Group and class of each row:
[ -4   2   3   6 -10   7 -18   2   3  -5   2   4 -16  -2   8 -12  -6  -2
 -20] -> <17> P
[ -6  -4   4   7 -20   9 -10   2  -4 -12  -4   1  14  -3  10  -6  -5   6
 -22] -> <17> P
[ -8  -2   4  18 -16   2 -13   3  -8  -4   2   6   7 -11  24   2   2   1
 -10] -> <19> K
[ -2  -4   2  11  -7   5 -11   4   0  -1  -1   0   0  -8   8  -9  -4  12
 -17] -> <17> P
[ -8   4  -2 -10  -4  -3  -8  -2   1  -3  -2   3  19  -1  11   4  -9  -5
   2] -> <15> W
[  1  -3   4  25 -12  -3   6   0  -7  -6   1   2  -1  -3  10   5   3   1
   9] -> <19> K
[  0  -1   3  19 -13  -3  -1   2   0  -1   0  -2  -7  -1  11   4   5  -5
   0] -> <19> G
[  0  -1   2  16  -7   2  -2  -7  -1  -8   4   3   5   0   7   6 -10  -6
  -8] -> <19> G
[ -6  -2   7  10 -21   8 -12   1  -1  -6   3   1  11   2   7  -5 -23   2
 -23] -> <17> P
[ -4  -2   0  30  -5  -4  -5  -5  -1  -3  -1   0   4  -9  20   1  -3  -4
 -15] -> <19> K
[ -9  -4  -2  -5  -6   6  -7  -5  -2  -5  -1  -4  41  -2  14  11 -15  -4
 -11] -> <15> W
[  0   2   2  16 -12  -4  -5   3   1  -3   0   4 -16 -11  10  -1  -3  -2
  -5] -> <19> G
[ -6  -3  -1  -2  -8  -1 -15  -3  -1  -5  -2   2  10   9   7  -2 -10  -2
  -6] -> <15> W
[  4   1   5  14 -20   4   1   3   2  -7   0   1  12 -11   5   0  -4  -1
  -7] -> <19> G
[ -5  -3   3  24  -9  -2 -11  -4  -5  -4   1   2   1  -7  21  -5  -3   5
 -10] -> <19> K
[  5  -1  -1  22 -13  -6   1   2   1  -5   7   1  -8  -5   7   0  -3   1
   2] -> <19> K
[  2  -3   5  19 -13  -5   5   0   1  -4   3  -3   8  -1   8   4   1   3
  -7] -> <19> G
[ 5 -3 -2 22 -4  2  4  2  1 -6  3  9  4 -6  3  0  4  1 -2] -> <19> K
[ 0 -4  0 26 -6 -5  2  4 -2 -4 -2 -3 14 -6 17  1  2  1 -8] -> <19> K
[-3  2  2 -3 -4  0 -9  1 -1 -3 -2  5 11  1 11 -1 -5  0 -5] -> <15> Y
[ -4  -1   3   2 -12   8  -7   0  -2  -4   1   2   1  -4   9   3  -6   2
 -20] -> <17> P
[ 1  1  2 18 -7 -3 -1  5 -4 -5  0  3 -5 -4 12 -5  1  4 -3] -> <19> G
[  0  -4   4  11 -14   7 -12   1   0  -6   0   3   3  -2  10   0  -5  11
 -18] -> <17> P
[-12  -6   6   8 -10   5  -8  -5   1  -7   5   1  13  -6  22   7 -13   3
 -20] -> <17> D
[  2  -3   3   7 -15   6  -6  -3   4  -3  -6   0  -4  -4   9   1 -13  -3
 -18] -> <17> D
[ -1   1   3   5 -14  12 -14  -3  -6  -9   2   8   5   7   4  -6 -17   2
 -15] -> <17> P
[ -3  -8  -6  22  -4  -1   1  -2  -3  -8   7  -2  43  -1  15  17 -12   7
 -22] -> <17> P
[ -2  -1   1   5 -14   4 -11   0   0  -2   3   5  -5   8  10   0  -9  -1
 -14] -> <17> P
[ -4  -4  -1  -7  -8  -2 -16  -1  -1  -4   0   6  11   5  13   2 -17   0
  -7] -> <15> Y
[ -4  -4   3   9 -10   5 -10   3  -8  -2   2   2   6  -6   9   3 -11   7
 -16] -> <17> D
[  4  -3   2  13 -15   0   6   2  -2  -3  -1  -3   9  -7   8   2  -1 -21
   0] -> <19> G

Group and class of each row:
[  1 -11  -4   7  -9   9   9  15  13  11  -7  -4  -3   9  -1   4  -9  10
 -13] -> <50> M
[ -1   8  -1  24 -14 -10   3  -4  -3  -3 -16 -10 -53  -2  13  -8 -19  -1
  -5] -> <50> M
[ -2  -7  -5   0   0   2   6   2   9   5 -11  -5 -51   6   9   0   1   2
 -16] -> <50> B
[ -4  -1  -4   9  -8  -1   5   6  -8   5  -3  -6 -21   2  -6  30 -12   0
  -8] -> <45> X
[  3   9  -2   1  -6  -3  13   0 -15   3   6 -14  18  -1   6  -5 -15  -2
  11] -> <45> V
[ -4  -7  -4   7 -10  -1   9   6   4  -4  -9  -4 -29  -5  12  -2  -4   2
  -9] -> <50> B
[  2 -11  -9  13   0  -4   7  -3  -9   8 -11  -4 -50  10   4  20 -10  -6
 -19] -> <53> A
[  7  -5   2  17  -3  -6   3  -3  -7   2  -8   5 -29   4  -1  11 -10   9
 -14] -> <53> C
[-20   7  -5  -2  -6   2 -13 -19 -20 -20 -18 -14 -58  -8   8  20  16 -16
  -4] -> <45> X
[  0  -4  -3   9   2   1   8   6  -4   2 -11  -7 -22  -1   5   4 -25   0
  -5] -> <45> V
